Below is a small trained network, with its code and all its weights. Each question gives an input and a class and asks what happens when units are switched off, that is, made to give their printed mean instead of their output.

import numpy as np


def w(rows, s, z=0):
    codes = np.array(rows[::2]) - 128.0
    scale = np.full(codes.shape[1], s)
    scale[-1] = z or s
    return codes * scale


def norm(h):
    return h / np.sqrt((h * h).mean(-1, keepdims=True) + 1e-5)


def f(y):
    return np.maximum(y, 0)


def log_softmax(a):
    a = a - a.max(-1, keepdims=True)
    return a - np.log(np.exp(a).sum(-1, keepdims=True))


def net(x, mask):
    res = np.array(x, float).reshape(1, 5) / 4 @ E
    u = 0
    for l in range(2):
        y = f(norm(res) @ A[l][:, :-1].T + A[l][:, -1])
        res = res + np.where(mask[u : u + 5], y, B[l][:, -1]) @ B[l][:, :-1]
        u += 5
    return log_softmax(norm(res)[-1] @ U[:, :-1].T + U[:, -1])


A, B = {}, {}
E = w([
[150,74,64,108],'x0',
[174,41,241,124],'x1',
[2,95,143,43],'x2',
[125,127,129,130],'x3',
[130,127,128,133],'x4',
],0.0081)
A[0] = w([
[165,23,8,97,2],'0.n0',
[127,95,129,172,244],'0.n1',
[130,70,140,194,87],'0.n2',
[143,198,122,100,245],'0.n3',
[131,181,56,97,191],'0.n4',
],0.013,0.0035)
B[0] = w([
[30,246,251,225,229],'0.n0',
[56,137,146,27,200],'0.n1',
[151,112,202,124,174],'0.n2',
[28,102,151,217,223],'0.n3',
[198,2,130,139,255],'0.n4',
],0.008,0.006)
A[1] = w([
[165,211,188,122,228],'1.n0',
[229,174,136,160,48],'1.n1',
[86,79,169,105,253],'1.n2',
[221,175,121,175,105],'1.n3',
[76,187,2,151,135],'1.n4',
],0.011,0.0034)
B[1] = w([
[67,128,94,193,201],'1.n0',
[75,127,14,35,157],'1.n1',
[183,130,55,165,255],'1.n2',
[22,63,145,29,165],'1.n3',
[206,131,248,72,176],'1.n4',
],0.011,0.0083)
U = w([
[25,76,84,37,122],'0',
[115,91,115,178,209],'1',
[75,186,203,192,132],'2',
[113,81,96,182,161],'3',
[240,99,238,94,151],'4',
[200,178,59,177,21],'5',
[254,247,59,104,1],'6',
],0.013,0.0093)

Each question gives the input, the list of numbers given to net, and the class t.
The units are the neurons (one row each of A and B). Each row of codes is followed by its name. A weight is (code - 128) times the scale printed after its matrix; where a second scale follows, it is the last column's (A, B and U).
mask holds one flag per neuron, layer by layer. A switched-off neuron (its flag False) gives its mean, the last column of its row in B, instead of its output. The means were averaged over made-up inputs and are rounded, as every weight is.
A unit's drop is (log p(t) with every unit on - log p(t) with that unit switched off) / (log p(t) with every unit on - log p(t) with every unit switched off).
The circuit of an input: a set's keep is (log p(t) with only the set's units on - log p(t) with every unit switched off) / (log p(t) with every unit on - log p(t) with every unit switched off). Starting from all 10 units, units are removed one at a time, each time the one whose removal leaves the highest keep (on an exact tie, the one counted first), for as long as the keep stays at least 0.8.
circuit, biggest first: the units of the circuit, biggest drop first
k most important neurons: the k neurons with the biggest drops, biggest first
k most important neurons of layer l: the k neurons of layer l with the biggest drops, biggest first
input [8,-6,1,1,6], class 2: circuit, biggest first => (0.n0)
input [6,-7,5,-2,5], class 4: circuit, biggest first => (1.n4; 0.n1)
input [-4,-8,3,0,0], class 4: 2 most important neurons => (1.n4; 0.n0)
input [-4,-4,-5,-4,-5], class 0: 2 most important neurons of layer 1 => (1.n3; 1.n2)
input [8,-6,5,-5,-2], class 2: circuit, biggest first => (0.n0; 1.n4)
input [-6,-8,2,-1,3], class 4: 2 most important neurons => (1.n4; 0.n0)
input [8,8,2,-6,-5], class 2: 2 most important neurons of layer 1 => (1.n4; 1.n1)
input [7,4,3,3,-1], class 2: 2 most important neurons => (0.n0; 0.n4)
input [6,-8,5,3,7], class 4: 2 most important neurons => (1.n4; 1.n0)
input [-5,-5,3,-8,-2], class 3: 3 most important neurons => (0.n3; 0.n4; 0.n0)
input [-8,-2,-8,8,-2], class 0: circuit, biggest first => (1.n3; 1.n1)
input [1,-8,-4,-1,-4], class 4: 2 most important neurons => (1.n4; 1.n0)
input [2,-5,5,-6,-8], class 1: 3 most important neurons => (0.n4; 1.n3; 0.n1)
input [8,7,1,-7,-5], class 2: most important neuron => (0.n0)
input [-1,2,1,-1,0], class 5: 2 most important neurons => (1.n2; 0.n0)
input [-5,7,-7,2,4], class 0: 2 most important neurons => (1.n3; 1.n1)
input [6,6,-1,3,-5], class 2: circuit, biggest first => (0.n0; 0.n4)
input [8,-1,-7,4,-7], class 2: 2 most important neurons => (0.n0; 1.n2)
input [-1,-6,-5,-5,-1], class 4: 3 most important neurons => (1.n4; 0.n3; 1.n0)
input [-2,1,-8,-1,-2], class 0: most important neuron of layer 0 => (0.n0)
input [-5,2,5,7,-4], class 3: circuit, biggest first => (1.n2; 0.n0; 1.n3)
input [-3,-8,-2,3,-1], class 4: 2 most important neurons of layer 1 => (1.n4; 1.n0)
input [-2,-8,6,4,7], class 4: 4 most important neurons of layer 1 => (1.n4; 1.n0; 1.n1; 1.n3)
input [-1,-7,-3,3,-6], class 4: 4 most important neurons of layer 1 => (1.n4; 1.n0; 1.n2; 1.n1)
